Here is a tiny trained network, its code and every weight. The questions are about switching its units off for an input and a class, where a switched-off unit gives its printed mean instead of its output.

import numpy as np


def w(rows, s, z=0):
    codes = np.array(rows[::2]) - 128.0
    scale = np.full(codes.shape[1], s)
    scale[-1] = z or s
    return codes * scale


def f(y):
    return y / 2 * (1 + np.tanh(0.7978845608 * (y + 0.044715 * y**3)))


def log_softmax(a):
    a = a - a.max(-1, keepdims=True)
    return a - np.log(np.exp(a).sum(-1, keepdims=True))


def net(x, mask):
    res = np.array(x, float).reshape(1, 7) / 4 @ E
    y = f(res @ A[0][:, :-1].T + A[0][:, -1])
    res = res + np.where(mask, y, B[0][:, -1]) @ B[0][:, :-1]
    return log_softmax(res[-1] @ U[:, :-1].T + U[:, -1])


A, B = {}, {}
E = w([
[94,54,227,150,141,216],'x0',
[136,122,119,128,137,134],'x1',
[65,77,132,54,233,70],'x2',
[130,129,131,122,128,133],'x3',
[131,122,123,135,133,130],'x4',
[37,130,10,116,99,209],'x5',
[124,1,121,116,32,65],'x6',
],0.0076)
A[0] = w([
[65,144,102,116,96,155,80],'N1',
[197,145,196,100,113,83,8],'N2',
[82,91,186,177,122,171,73],'N3',
[29,91,27,93,51,167,62],'N4',
[128,94,190,103,126,175,36],'N5',
[191,131,15,102,121,51,64],'N6',
[28,91,112,81,175,76,68],'N7',
[67,148,78,118,117,217,68],'N8',
[148,168,146,180,70,176,89],'N9',
[56,110,147,85,202,75,69],'N10',
[122,18,121,101,61,99,2],'N11',
[139,181,215,108,107,95,74],'N12',
[119,112,57,138,120,166,11],'N13',
[158,155,133,155,22,163,11],'N14',
[102,72,185,136,146,203,128],'N15',
[147,33,116,74,2,81,64],'N16',
[107,136,122,62,99,165,86],'N17',
[212,112,176,121,126,78,59],'N18',
[100,43,194,127,123,214,13],'N19',
[214,89,160,155,151,72,52],'N20',
[72,152,106,147,79,138,108],'N21',
],0.0086,0.0049)
B[0] = w([
[101,98,132,180,187,116,162],'N1',
[93,122,151,215,165,118,169],'N2',
[125,187,70,101,98,70,171],'N3',
[109,96,189,219,196,86,253],'N4',
[126,144,94,159,126,56,146],'N5',
[55,232,98,154,29,81,201],'N6',
[199,82,94,162,56,186,200],'N7',
[122,84,186,163,213,89,208],'N8',
[197,106,102,105,89,170,187],'N9',
[241,54,21,140,9,189,199],'N10',
[157,200,118,86,226,156,194],'N11',
[128,110,139,190,218,128,164],'N12',
[108,99,140,147,127,88,145],'N13',
[229,59,54,177,43,191,181],'N14',
[106,211,97,78,74,75,206],'N15',
[160,168,127,22,253,179,246],'N16',
[170,121,135,158,145,68,136],'N17',
[66,82,187,211,157,98,186],'N18',
[75,186,80,123,35,36,190],'N19',
[93,83,116,189,152,97,184],'N20',
[127,82,135,150,136,111,163],'N21',
],0.0078,0.0066)
U = w([
[73,48,180,201,163,58,92],'0',
[237,44,82,127,36,148,82],'1',
[60,232,108,86,39,1,78],'2',
[109,124,154,93,122,116,253],'3',
[158,200,137,41,226,165,141],'4',
],0.0088,0.013)

Each question gives the input, the list of numbers given to net, and the class t.
The units are the neurons (one row each of A and B). Each row of codes is followed by its name. A weight is (code - 128) times the scale printed after its matrix; where a second scale follows, it is the last column's (A, B and U).
mask holds one flag per neuron, in row order. A switched-off neuron (its flag False) gives its mean, the last column of its row in B, instead of its output. The means were averaged over made-up inputs and are rounded, as every weight is.
A unit's drop is (log p(t) with every unit on - log p(t) with that unit switched off) / (log p(t) with every unit on - log p(t) with every unit switched off).
The circuit of an input: a set's keep is (log p(t) with only the set's units on - log p(t) with every unit switched off) / (log p(t) with every unit on - log p(t) with every unit switched off). Starting from the 12 units with the biggest drops (on a tie, the unit counted first), units are removed one at a time, each time the one whose removal leaves the highest keep (on an exact tie, the one counted first), for as long as the keep stays at least 0.8.
circuit, biggest first: the units of the circuit, biggest drop first
most important unit: the unit with the biggest drop
k most important neurons: the k neurons with the biggest drops, biggest first
drop when u is switched off: that unit's drop, to one decimal
input [-2,-3,1,1,-1,6,6], class 0: circuit, biggest first : [N4]
input [-6,0,5,1,4,1,-3], class 2: 4 most important neurons : [N6, N16, N14, N9]
input [2,-1,4,4,0,2,3], class 1: circuit, biggest first : [N7, N10]
input [-6,5,-8,-2,3,5,-7], class 1: 2 most important neurons : [N14, N9]
input [-7,5,1,6,5,0,-7], class 2: 2 most important neurons : [N6, N16]
input [-5,-2,0,0,0,6,8], class 4: 2 most important neurons : [N16, N11]
input [-5,6,-4,3,2,1,2], class 2: 3 most important neurons : [N6, N10, N7]
input [4,-8,-2,-1,-5,-3,6], class 4: circuit, biggest first : [N16, N11]
input [-2,8,7,0,2,-3,-7], class 1: circuit, biggest first : [N10, N16]
input [-6,8,-3,7,-5,7,-6], class 0: circuit, biggest first : [N8, N4, N16]
input [-7,-4,-7,-6,7,1,8], class 4: 4 most important neurons : [N16, N11, N10, N7]
input [-5,-7,8,-4,7,8,-8], class 0: 2 most important neurons : [N8, N4]
input [-6,4,-4,-4,-3,-7,5], class 0: 3 most important neurons : [N18, N20, N2]
input [4,-6,5,3,7,4,-4], class 1: circuit, biggest first : [N10, N7]
input [-8,7,8,6,-7,4,4], class 1: circuit, biggest first : [N7]
input [0,4,7,7,8,-5,8], class 4: 3 most important neurons : [N16, N11, N14]
input [-7,4,-6,1,1,7,-3], class 0: circuit, biggest first : [N4, N8]
input [8,8,-5,1,-1,-5,1], class 2: 2 most important neurons : [N19, N15]
input [-5,2,7,6,4,8,7], class 0: 2 most important neurons : [N4, N1]
input [3,2,-8,3,-8,-5,-3], class 1: most important unit : N14
input [-3,-1,8,8,1,-6,-8], class 1: 2 most important neurons : [N10, N16]
input [4,-2,-7,2,3,-3,-2], class 1: 2 most important neurons : [N14, N9]
input [-3,8,8,-6,-3,5,6], class 1: 2 most important neurons : [N7, N10]
input [-5,-8,1,5,7,8,-3], class 0: drop when N4 is switched off : 0.1
input [8,2,1,2,-6,5,-3], class 2: drop when N19 is switched off : 0.2
input [-7,3,0,-1,2,6,-7], class 2: drop when N6 is switched off : 1.7
input [8,-6,5,5,3,-2,-5], class 2: drop when N15 is switched off : 0.1
input [7,1,0,5,4,3,3], class 2: most important unit : N19
